Below is a small trained network, with its code and all its weights. Each question gives an input and a class and asks what happens when units are switched off, that is, made to give their printed mean instead of their output.

import numpy as np


def w(rows, s, z=0):
    codes = np.array(rows[::2]) - 128.0
    scale = np.full(codes.shape[1], s)
    scale[-1] = z or s
    return codes * scale


def f(y):
    return np.maximum(y, 0)


def log_softmax(a):
    a = a - a.max(-1, keepdims=True)
    return a - np.log(np.exp(a).sum(-1, keepdims=True))


def net(x, mask):
    res = np.array(x, float).reshape(1, 4) / 4 @ E
    y = f(res @ A[0][:, :-1].T + A[0][:, -1])
    res = res + np.where(mask, y, B[0][:, -1]) @ B[0][:, :-1]
    return log_softmax(res[-1] @ U[:, :-1].T + U[:, -1])


A, B = {}, {}
E = w([
[255,77,159,226,81],'x0',
[175,255,133,166,136],'x1',
[129,125,127,128,125],'x2',
[141,122,220,158,212],'x3',
],0.0076)
A[0] = w([
[151,154,167,88,104,253],'N1',
[97,42,110,121,95,114],'N2',
[130,120,27,96,106,84],'N3',
[194,94,92,150,183,85],'N4',
[165,107,129,153,55,70],'N5',
[86,203,81,248,138,67],'N6',
[104,142,88,150,39,92],'N7',
[92,145,108,50,202,61],'N8',
[126,197,131,163,141,76],'N9',
[176,155,151,200,89,119],'N10',
[118,60,140,164,156,79],'N11',
[152,143,160,174,91,120],'N12',
[179,234,96,146,128,128],'N13',
[156,211,169,112,110,145],'N14',
[172,68,176,183,96,56],'N15',
[168,116,119,168,115,63],'N16',
[100,161,82,99,205,93],'N17',
[100,146,108,119,168,65],'N18',
[74,159,86,121,177,89],'N19',
[92,197,118,136,18,138],'N20',
[192,95,149,118,113,65],'N21',
[123,146,31,163,132,105],'N22',
[145,149,79,101,65,192],'N23',
[197,137,206,119,201,127],'N24',
[74,137,217,160,204,125],'N25',
[107,146,62,153,103,168],'N26',
[133,116,19,131,63,115],'N27',
[87,171,97,95,170,94],'N28',
[178,254,105,108,95,106],'N29',
[189,158,157,137,107,147],'N30',
[92,155,78,101,173,103],'N31',
],0.0096,0.0047)
B[0] = w([
[135,89,187,115,93,239],'N1',
[84,27,54,90,226,222],'N2',
[141,162,119,208,147,213],'N3',
[130,176,104,122,106,172],'N4',
[166,154,74,145,101,188],'N5',
[124,85,47,70,201,192],'N6',
[73,143,152,204,120,195],'N7',
[163,181,58,110,104,224],'N8',
[131,63,77,111,193,182],'N9',
[200,143,116,113,90,238],'N10',
[112,140,66,153,142,174],'N11',
[201,115,135,147,119,198],'N12',
[88,43,90,81,176,252],'N13',
[132,69,127,52,154,219],'N14',
[175,128,61,134,100,219],'N15',
[136,132,81,159,111,171],'N16',
[187,177,88,127,78,207],'N17',
[166,169,54,106,89,159],'N18',
[165,142,86,157,100,204],'N19',
[127,140,172,147,154,228],'N20',
[186,145,59,138,80,174],'N21',
[86,177,165,185,162,181],'N22',
[90,147,230,199,155,242],'N23',
[98,178,152,182,189,237],'N24',
[101,222,133,255,133,227],'N25',
[74,133,195,187,110,212],'N26',
[78,159,164,216,144,239],'N27',
[207,180,86,111,87,213],'N28',
[70,70,90,72,186,253],'N29',
[116,91,122,123,91,216],'N30',
[205,143,85,77,44,209],'N31',
],0.006,0.0053)
U = w([
[207,158,58,127,3,69],'0',
[111,25,67,115,210,69],'1',
[107,190,183,234,144,68],'2',
[144,124,142,140,107,255],'3',
[139,108,242,86,63,157],'4',
],0.011,0.0074)

Each question gives the input, the list of numbers given to net, and the class t.
The units are the neurons (one row each of A and B). Each row of codes is followed by its name. A weight is (code - 128) times the scale printed after its matrix; where a second scale follows, it is the last column's (A, B and U).
mask holds one flag per neuron, in row order. A switched-off neuron (its flag False) gives its mean, the last column of its row in B, instead of its output. The means were averaged over made-up inputs and are rounded, as every weight is.
A unit's drop is (log p(t) with every unit on - log p(t) with that unit switched off) / (log p(t) with every unit on - log p(t) with every unit switched off).
The circuit of an input: a set's keep is (log p(t) with only the set's units on - log p(t) with every unit switched off) / (log p(t) with every unit on - log p(t) with every unit switched off). Starting from the 12 units with the biggest drops (on a tie, the unit counted first), units are removed one at a time, each time the one whose removal leaves the highest keep (on an exact tie, the one counted first), for as long as the keep stays at least 0.8.
units of the circuit, in order: the units of the circuit, biggest drop first
most important unit: the unit with the biggest drop
top k neurons: the k neurons with the biggest drops, biggest first
drop of u: that unit's drop, to one decimal
input [6,-2,3,5], class 0: most important unit	N15
input [8,-5,7,7], class 0: units of the circuit, in order	[N15, N21]
input [-6,8,-4,-6], class 1: top 3 neurons	[N29, N13, N6]
input [1,6,3,-7], class 2: top 2 neurons	[N23, N27]
input [-1,-5,-1,6], class 2: top 3 neurons	[N25, N13, N29]
input [3,-5,6,8], class 2: top 2 neurons	[N25, N24]
input [-7,-6,-4,-6], class 0: top 3 neurons	[N31, N8, N28]
input [5,7,3,0], class 1: top 2 neurons	[N13, N29]
input [-6,-5,-4,-4], class 0: drop of N17	0.1
input [-5,7,-4,3], class 1: drop of N13	0.2
input [-5,6,1,-8], class 2: drop of N22	0.2
